Below is a small trained network, with its code and all its weights. Each question gives an input and a target symbol and asks what happens when units are switched off, that is, made to give their printed mean instead of their output.

import numpy as np


def w(rows, s, z=0):
    codes = np.array(rows[::2]) - 128.0
    scale = np.full(codes.shape[1], s)
    scale[-1] = z or s
    return codes * scale


def softmax(a):
    e = np.exp(a - a.max(-1, keepdims=True))
    return e / e.sum(-1, keepdims=True)


def log_softmax(a):
    a = a - a.max(-1, keepdims=True)
    return a - np.log(np.exp(a).sum(-1, keepdims=True))


def net(x, mask):
    ids = ['αβηξπφ'.index(c) for c in x.split()]
    T = len(ids)
    res = E[ids] + P[:T]
    u = 0
    for l in range(3):
        r = res
        for j in range(3):
            rows = slice(2 * j, 2 * j + 2)
            q, k, v = (r @ M[l][rows].T for M in (Q, K, V))
            z = softmax(np.where(np.tri(T) > 0, q @ k.T / 2**0.5, -1e9)) @ v
            o = O[l][rows]
            res = res + np.where(mask[u + j], z, o[:, -1]) @ o[:, :-1]
        u += 3
    return log_softmax(res[-1] @ U[:, :-1].T + U[:, -1])


Q, K, V, O = {}, {}, {}, {}
E = w([
[159,149,141,149,68,205,110,23,194,59],'α',
[141,161,165,143,157,230,103,152,207,110],'β',
[163,96,141,88,71,49,5,77,180,182],'η',
[51,177,111,137,137,119,143,24,70,153],'ξ',
[39,173,19,75,129,117,54,173,180,162],'π',
[102,41,200,58,209,110,131,117,204,86],'φ',
],0.013)
P = w([
[103,140,171,108,64,102,157,146,110,179],'0',
[38,100,183,215,125,112,98,181,141,94],'1',
[99,122,123,183,114,102,113,197,104,108],'2',
[110,114,133,165,152,100,101,155,107,123],'3',
[121,126,128,161,169,91,96,134,124,135],'4',
[130,131,123,155,177,100,99,110,138,132],'5',
[146,134,99,145,179,105,94,100,134,139],'6',
[152,145,94,126,188,129,104,91,142,144],'7',
[165,146,89,118,199,131,110,78,150,145],'8',
[185,152,84,110,197,142,112,57,156,156],'9',
[195,157,72,102,200,149,120,44,161,150],'10',
[203,148,69,80,210,157,127,31,165,157],'11',
[210,142,63,82,206,160,118,7,175,168],'12',
],0.012)
Q[0] = w([
[92,132,118,136,181,174,117,55,91,193],'0.h0',
[94,138,100,128,187,120,54,59,219,75],'0.h0',
[159,89,141,73,61,133,188,210,54,110],'0.h1',
[158,114,128,35,183,133,27,119,121,137],'0.h1',
[60,106,157,140,118,146,86,71,217,159],'0.h2',
[163,116,138,36,63,125,156,116,103,2],'0.h2',
],0.008)
K[0] = w([
[223,121,65,67,217,135,77,77,188,126],'0.h0',
[222,190,43,101,238,107,178,34,137,143],'0.h0',
[39,115,197,235,2,121,170,213,85,84],'0.h1',
[224,141,20,111,231,169,165,55,80,84],'0.h1',
[235,218,121,31,178,118,224,72,47,101],'0.h2',
[55,92,91,232,117,63,119,217,7,178],'0.h2',
],0.0066)
V[0] = w([
[188,166,165,165,157,253,20,245,173,208],'0.h0',
[125,186,253,228,196,252,150,227,191,250],'0.h0',
[98,61,146,54,144,28,67,208,161,86],'0.h1',
[207,85,90,117,79,91,91,211,200,202],'0.h1',
[165,131,135,136,209,111,117,118,75,229],'0.h2',
[9,186,34,176,159,156,85,201,118,240],'0.h2',
],0.0049)
O[0] = w([
[142,59,58,79,103,80,218,27,88,41,146],'0.h0',
[36,61,107,136,102,75,105,35,158,151,5],'0.h0',
[117,188,145,98,96,255,93,50,51,112,175],'0.h1',
[59,60,140,127,153,169,154,74,65,52,110],'0.h1',
[155,106,50,159,115,146,173,146,144,224,182],'0.h2',
[103,52,112,239,107,214,98,109,197,207,254],'0.h2',
],0.0065,0.00097)
Q[1] = w([
[178,89,150,94,115,115,26,99,88,151],'1.h0',
[198,66,109,157,87,30,179,106,125,232],'1.h0',
[114,134,115,112,140,145,4,57,193,85],'1.h1',
[120,53,72,97,58,146,123,173,122,36],'1.h1',
[142,71,126,97,99,140,113,168,38,121],'1.h2',
[136,99,132,140,2,127,204,178,117,137],'1.h2',
],0.0068)
K[1] = w([
[109,174,93,66,154,131,195,107,144,115],'1.h0',
[139,100,80,208,175,94,143,142,112,40],'1.h0',
[227,119,76,11,181,167,113,119,244,100],'1.h1',
[78,92,161,132,45,152,81,203,122,141],'1.h1',
[48,120,132,212,93,131,72,212,130,64],'1.h2',
[1,89,239,160,49,105,119,183,102,113],'1.h2',
],0.0069)
V[1] = w([
[135,74,139,102,90,1,106,148,115,137],'1.h0',
[111,153,185,106,185,163,96,176,104,108],'1.h0',
[76,168,90,140,105,95,110,87,59,140],'1.h1',
[193,101,161,160,106,181,111,60,106,135],'1.h1',
[64,141,117,109,192,113,194,109,63,139],'1.h2',
[140,149,126,153,111,190,197,127,170,92],'1.h2',
],0.0089)
O[1] = w([
[108,228,129,78,99,192,66,127,34,179,52],'1.h0',
[186,70,103,129,79,62,123,84,110,183,131],'1.h0',
[254,103,133,119,178,142,206,146,182,16,123],'1.h1',
[81,140,95,97,213,102,117,252,61,177,240],'1.h1',
[194,86,166,122,42,134,11,130,226,144,43],'1.h2',
[42,208,181,105,114,11,111,97,214,142,5],'1.h2',
],0.0073,0.0022)
Q[2] = w([
[98,124,157,62,68,91,223,186,85,69],'2.h0',
[92,153,140,149,247,133,68,83,94,147],'2.h0',
[147,63,174,159,124,157,171,212,130,130],'2.h1',
[111,178,169,95,111,66,162,180,103,143],'2.h1',
[87,104,148,104,82,148,137,125,132,116],'2.h2',
[151,115,149,155,160,148,107,2,99,97],'2.h2',
],0.0089)
K[2] = w([
[92,114,52,224,201,116,83,104,130,98],'2.h0',
[183,174,170,119,34,79,134,135,124,173],'2.h0',
[153,88,78,185,156,131,128,138,83,106],'2.h1',
[113,88,123,188,85,162,137,204,102,130],'2.h1',
[114,161,142,92,1,134,105,115,76,117],'2.h2',
[114,91,28,85,193,166,126,94,149,134],'2.h2',
],0.0095)
V[2] = w([
[151,109,131,98,148,115,120,108,58,91],'2.h0',
[141,55,155,113,172,80,96,115,159,126],'2.h0',
[167,52,163,114,140,219,115,121,190,103],'2.h1',
[163,115,100,143,101,112,52,145,127,176],'2.h1',
[151,126,104,94,111,40,117,61,146,188],'2.h2',
[140,96,199,142,97,151,178,2,89,89],'2.h2',
],0.0085)
O[2] = w([
[89,136,129,156,132,72,132,175,94,123,65],'2.h0',
[117,81,106,156,200,172,93,112,47,200,47],'2.h0',
[80,174,148,53,40,118,121,124,84,83,253],'2.h1',
[147,103,102,77,140,128,199,150,124,50,108],'2.h1',
[191,116,143,169,101,189,111,192,2,83,112],'2.h2',
[98,109,34,208,197,113,80,210,110,203,92],'2.h2',
],0.0076,0.0023)
U = w([
[115,164,154,120,119,30,153,163,100,99,26],'α',
[107,36,67,162,121,104,130,17,130,184,115],'β',
[114,103,118,156,164,254,168,146,31,101,54],'η',
[210,104,143,184,140,150,76,164,180,179,164],'ξ',
[193,76,160,123,83,176,155,26,135,90,106],'π',
[93,194,186,115,37,176,61,59,71,209,255],'φ',
],0.0056,0.0019)

Each question gives the input, a string of symbols that net reads in full, and the target symbol t.
The units are the heads (2 rows each of Q, K, V and O). Each row of codes is followed by its name. A weight is (code - 128) times the scale printed after its matrix; where a second scale follows, it is the last column's (O and U).
mask holds one flag per head, layer by layer. A switched-off head (its flag False) gives its mean, the last column of its rows in O, instead of its output. The means were averaged over made-up inputs and are rounded, as every weight is.
A unit's drop is (log p(t) with every unit on - log p(t) with that unit switched off) / (log p(t) with every unit on - log p(t) with every unit switched off).
The circuit of an input: a set's keep is (log p(t) with only the set's units on - log p(t) with every unit switched off) / (log p(t) with every unit on - log p(t) with every unit switched off). Starting from all 9 units, units are removed one at a time, each time the one whose removal leaves the highest keep (on an exact tie, the one counted first), for as long as the keep stays at least 0.8.
units of the circuit, in order: the units of the circuit, biggest drop first
most important unit: the unit with the biggest drop
which heads matter: for each layer, one digit per head in row order, 1 if its drop is at least 0.15 and else 0, layers parted by /
input π ξ ξ, target β: units of the circuit, in order : 0.h2; 2.h2; 1.h0
input η π ξ ξ α φ φ, target α: units of the circuit, in order : 2.h0; 1.h2; 1.h0
input η φ ξ ξ β ξ β β β, target β: which heads matter : 110 / 010 / 000
input β η φ π, target φ: units of the circuit, in order : 1.h0; 0.h0
input α η π π α η ξ π, target ξ: most important unit : 2.h1
input η π ξ ξ π ξ β φ β π η α, target α: which heads matter : 000 / 111 / 100
input β α φ η η η φ, target φ: units of the circuit, in order : 1.h0; 1.h1
input β β ξ ξ ξ π ξ φ, target φ: units of the circuit, in order : 1.h1; 0.h0; 0.h1
input ξ φ η ξ α η η, target π: units of the circuit, in order : 2.h2; 0.h0; 2.h1
input η η ξ α α α π, target α: units of the circuit, in order : 2.h0; 1.h0; 1.h2
input ξ β ξ, target β: units of the circuit, in order : 0.h0; 1.h0
input ξ ξ η β α φ ξ η β ξ η π η, target π: which heads matter : 010 / 000 / 101
input β α ξ β β α φ α β ξ ξ φ η, target φ: which heads matter : 110 / 010 / 000
input π η ξ ξ β π, target β: which heads matter : 011 / 100 / 001
input ξ α π ξ η ξ φ η η η α, target η: most important unit : 1.h1
input η ξ φ η β η α η, target α: which heads matter : 000 / 000 / 100
input β β η φ π, target φ: which heads matter : 100 / 100 / 010
input φ α ξ η φ α φ η η η η β, target η: which heads matter : 000 / 100 / 101
input α α ξ β ξ φ φ ξ π, target ξ: units of the circuit, in order : 2.h1; 1.h2; 0.h2
input β β φ α, target φ: units of the circuit, in order : 0.h0; 1.h0; 2.h1
input η β η, target β: most important unit : 0.h0
input η α ξ ξ φ ξ ξ π φ η π φ ξ, target α: units of the circuit, in order : 2.h0; 1.h0; 0.h2; 1.h2
